Here is a tiny trained network, its code and every weight. The questions are about switching its units off for an input and a class, where a switched-off unit gives its printed mean instead of its output.

import numpy as np


def w(rows, s, z=0):
    codes = np.array(rows[::2]) - 128.0
    scale = np.full(codes.shape[1], s)
    scale[-1] = z or s
    return codes * scale


def norm(h):
    return h / np.sqrt((h * h).mean(-1, keepdims=True) + 1e-5)


def f(y):
    return y / 2 * (1 + np.tanh(0.7978845608 * (y + 0.044715 * y**3)))


def log_softmax(a):
    a = a - a.max(-1, keepdims=True)
    return a - np.log(np.exp(a).sum(-1, keepdims=True))


def net(x, mask):
    res = np.array(x, float).reshape(1, 4) / 4 @ E
    u = 0
    for l in range(4):
        y = f(norm(res) @ A[l][:, :-1].T + A[l][:, -1])
        res = res + np.where(mask[u : u + 5], y, B[l][:, -1]) @ B[l][:, :-1]
        u += 5
    return log_softmax(norm(res)[-1] @ U[:, :-1].T + U[:, -1])


A, B = {}, {}
E = w([
[37,83,141,111,203,69],'x0',
[152,184,152,174,193,234],'x1',
[213,90,139,216,71,135],'x2',
[86,129,4,192,95,119],'x3',
],0.0044)
A[0] = w([
[6,27,141,178,160,65,64],'0.n1',
[228,168,88,235,149,151,70],'0.n2',
[47,76,225,127,129,93,63],'0.n3',
[171,152,27,229,173,175,50],'0.n4',
[2,129,155,104,213,193,3],'0.n5',
],0.0052,0.0023)
B[0] = w([
[213,120,110,164,181,78,233],'0.n1',
[99,155,254,143,63,92,254],'0.n2',
[154,180,100,196,156,98,162],'0.n3',
[22,215,129,206,87,116,227],'0.n4',
[97,213,159,111,164,120,222],'0.n5',
],0.0066,0.0024)
A[1] = w([
[66,21,174,59,199,90,5],'1.n1',
[209,162,93,106,133,166,13],'1.n2',
[132,206,152,68,119,119,50],'1.n3',
[28,177,169,3,226,167,62],'1.n4',
[100,71,127,115,112,61,45],'1.n5',
],0.0059,0.0023)
B[1] = w([
[40,123,131,254,125,94,143],'1.n1',
[101,149,130,191,96,237,104],'1.n2',
[136,202,134,22,103,180,145],'1.n3',
[130,242,24,53,185,211,252],'1.n4',
[108,162,50,127,141,79,131],'1.n5',
],0.0051,0.0034)
A[2] = w([
[43,154,109,254,62,184,85],'2.n1',
[150,68,31,101,97,94,7],'2.n2',
[173,68,241,106,73,218,63],'2.n3',
[114,187,66,168,9,244,186],'2.n4',
[196,134,223,80,133,95,56],'2.n5',
],0.0073,0.0015)
B[2] = w([
[13,172,213,177,163,28,233],'2.n1',
[113,147,69,35,1,170,161],'2.n2',
[107,44,137,171,106,216,216],'2.n3',
[87,68,216,75,224,57,255],'2.n4',
[166,121,70,151,121,177,166],'2.n5',
],0.0076,0.0048)
A[3] = w([
[75,110,83,103,13,107,49],'3.n1',
[142,122,224,162,254,156,164],'3.n2',
[40,65,48,76,237,19,7],'3.n3',
[136,222,149,83,168,116,70],'3.n4',
[224,57,169,163,71,216,16],'3.n5',
],0.0054,0.0019)
B[3] = w([
[130,254,180,148,49,135,152],'3.n1',
[126,125,72,92,71,118,253],'3.n2',
[228,96,154,182,105,167,220],'3.n3',
[135,114,129,84,145,169,176],'3.n4',
[113,154,139,163,121,165,179],'3.n5',
],0.0086,0.0039)
U = w([
[66,106,88,125,141,139,1],'0',
[135,226,92,46,235,192,144],'1',
[82,64,170,51,160,147,96],'2',
[142,189,67,95,19,101,138],'3',
[139,72,167,174,92,252,139],'4',
[28,158,219,172,140,42,143],'5',
[204,91,85,190,179,59,130],'6',
],0.017)

Each question gives the input, the list of numbers given to net, and the class t.
The units are the neurons (one row each of A and B). Each row of codes is followed by its name. A weight is (code - 128) times the scale printed after its matrix; where a second scale follows, it is the last column's (A, B and U).
mask holds one flag per neuron, layer by layer. A switched-off neuron (its flag False) gives its mean, the last column of its row in B, instead of its output. The means were averaged over made-up inputs and are rounded, as every weight is.
A unit's drop is (log p(t) with every unit on - log p(t) with that unit switched off) / (log p(t) with every unit on - log p(t) with every unit switched off).
The circuit of an input: a set's keep is (log p(t) with only the set's units on - log p(t) with every unit switched off) / (log p(t) with every unit on - log p(t) with every unit switched off). Starting from the 12 units with the biggest drops (on a tie, the unit counted first), units are removed one at a time, each time the one whose removal leaves the highest keep (on an exact tie, the one counted first), for as long as the keep stays at least 0.8.
units of the circuit, in order: the units of the circuit, biggest drop first
most important unit: the unit with the biggest drop
top k neurons: the k neurons with the biggest drops, biggest first
top k neurons in layer l: the k neurons of layer l with the biggest drops, biggest first
drop of u: that unit's drop, to one decimal
input [5,-8,-8,-4], class 6: most important unit => 0.n1
input [7,-3,8,7], class 3: units of the circuit, in order => [2.n2, 2.n4]
input [-6,0,-5,2], class 2: units of the circuit, in order => [2.n4, 3.n1]
input [-2,-5,8,2], class 5: top 2 neurons => [0.n1, 3.n2]
input [4,-4,1,3], class 3: top 2 neurons => [2.n2, 2.n4]
input [8,-6,5,8], class 3: top 3 neurons => [2.n2, 2.n4, 3.n1]
input [-5,-1,-3,-2], class 2: top 2 neurons => [2.n4, 0.n2]
input [-6,7,1,-1], class 5: top 2 neurons => [0.n4, 2.n1]
input [4,1,1,-2], class 6: top 2 neurons => [0.n1, 1.n4]
input [4,0,-2,7], class 6: top 3 neurons => [0.n1, 3.n3, 3.n2]
input [-7,-1,-6,3], class 2: top 2 neurons in layer 0 => [0.n3, 0.n1]
input [3,-6,2,-1], class 3: top 3 neurons => [2.n2, 2.n4, 0.n5]
input [3,-7,1,4], class 3: drop of 2.n2 => 0.9
input [1,-5,3,2], class 3: units of the circuit, in order => [2.n2]
input [1,-6,-3,6], class 3: drop of 2.n2 => 0.4
input [0,-5,8,-3], class 4: drop of 2.n3 => 0.1
